Questions about the array below.
1) Read off the first entry, reading row by row.
2) Read off the last entry, reading row by row.
3) Read off the third entry from the end, reading row by row.
4) Read off the bottom entry of the column that holds the largest entry.
5) Read off the top-right entry.
6) Read off the entry directly above the smallest entry.
7) Read off the last entry of the largest entry's row.
8) Read off the largest entry.
[[130 123 117 124 121]
 [141 139 133 116 129]
 [127 124 137 130 126]
 [144 153 139 109 141]
 [117 125 125 141 130]]
1) 130
2) 130
3) 125
4) 125
5) 121
6) 130
7) 141
8) 153

[[120 127 144 126 122 123 120]
 [112 121 132 115 115 114 111]
 [108 110 133 120 121 119 109]
 [109 118 121 104 109 108 105]]
Counting starts at 0.
Which number is the smallest entry?
A: 104
The entry just left of the smallest entry -> 121
The entry just left of 132 -> 121
The entry at row 0, column 2: 144
The entry at row 0, column 1: 127
Which number is the entry in row 1 and column 0?
A: 112
The entry in row 2 and column 0 -> 108
Which number is the entry in the top-right corner?
A: 120
The bottom-left entry -> 109
Which number is the entry directly below 119?
A: 108

116,116,105,134,109,121
The last entry -> 121
The second smallest entry is 109
The 3rd entry from the left? 105

M =
[[127 129 134 129 140 134]
 [131 124 134 127 145 138]
 [128 128 134 129 140 134]
 [123 133 134 132 134 127]
 [133 131 126 108 132 105]
 [126 135 121 133 137 132]
 [128 134 124 129 136 128]
 [108 139 134 142 121 118]
 [126 130 134 131 137 130]]
Give the 1st entry on the main diagonal.
A: 127
The top entry of the column that holds the smallest entry is 134
Give the top entry of the column that holds the largest entry.
A: 140
Give the entry in the bottom-left corner.
A: 126
Give the last entry, reading row by row.
A: 130
The first entry in the row that holds the largest entry -> 131
The last entry of the largest entry's row -> 138
Give the smallest entry in the last column.
A: 105
The entry directly above 136: 137
Give the first entry in the row that holds the smallest entry.
A: 133
Give the 2nd entry on the diagonal from the top-right corner.
A: 145
Give the bottom entry of the column that holds the largest entry.
A: 137
The entry directly above the smallest entry is 127
The fourth entry in reading order is 129
Give the entry directly below the smallest entry.
A: 132
Give the entry just left of the largest entry.
A: 127
The 4th entry from the end, reading row by row: 134

W = [123 155 144 141]
The entry just right of 144 is 141
Report the entry just left of 155.
123

Questions about the row below.
1) Report the entry just left of 148.
2) Report the entry just left of 105.
[112 148 138 105]
1) 112
2) 138

arr =
[[128 127 131 119 113 123 127 130 139 142 122 133 126 139]
 [130 127 133 129 124 126 114 127 139 135 104 132 124 139]
 [128 127 131 123 139 132 136 126 121 114 133 123 124 130]
 [128 127 135 119 124 131 123 127 139 139 118 132 112 139]
 [130 127 131 130 114 130 115 127 139 135 104 132 124 130]
 [133 127 109 119 139 132 135 127 131 115 133 132 124 139]
 [121 127 131 121 124 131 127 130 116 135 137 126 124 112]
 [124 127 131 130 124 127 126 131 118 135 137 129 133 111]
 [128 127 131 119 115 123 115 127 139 142 129 134 124 139]
 [134 127 110 119 127 131 124 127 139 135 130 136 121 142]
 [128 127 131 115 139 130 136 127 139 135 131 132 134 145]
 [119 127 136 127 117 123 130 131 129 135 130 129 134 113]
 [134 127 108 119 124 131 127 127 139 135 130 136 124 143]
 [128 127 118 114 124 131 127 127 139 138 134 136 124 145]
 [127 127 136 119 124 131 127 127 139 140 118 132 116 143]
 [123 127 131 119 115 131 130 127 139 135 108 132 115 139]]
Counting starts at 0.
Read off the entry at row 0, column 2.
131
The bottom-left entry -> 123
Read off the entry in the top-left corner.
128
The entry at row 1, column 0 -> 130
Read off the entry at row 2, column 0.
128
The entry at row 1, column 2: 133
Read off the entry in the top-right corner.
139
Read off the entry in row 0 and column 1.
127
Read off the entry at row 2, column 1.
127
The entry in row 1 and column 1 -> 127
The entry in the bottom-right corner is 139

[[124, 131, 127, 124, 131, 124, 127, 124, 132, 130, 130, 129, 129, 123, 131, 127], [152, 101, 108, 153, 101, 154, 155, 154, 102, 100, 140, 145, 145, 151, 101, 155], [144, 114, 124, 144, 114, 143, 138, 143, 114, 116, 127, 129, 129, 144, 114, 139], [131, 126, 132, 131, 126, 131, 127, 130, 126, 128, 122, 122, 122, 132, 127, 128], [110, 143, 132, 110, 143, 111, 118, 111, 144, 140, 130, 127, 127, 110, 143, 117], [130, 123, 112, 131, 123, 131, 139, 132, 124, 119, 147, 148, 149, 128, 122, 137]]
Report the 4th entry in reading order.
A: 124
The 1st entry in reading order -> 124
Report the entry just right of the smallest entry.
A: 140
Report the entry just right of 119.
A: 147
Report the smallest entry.
A: 100
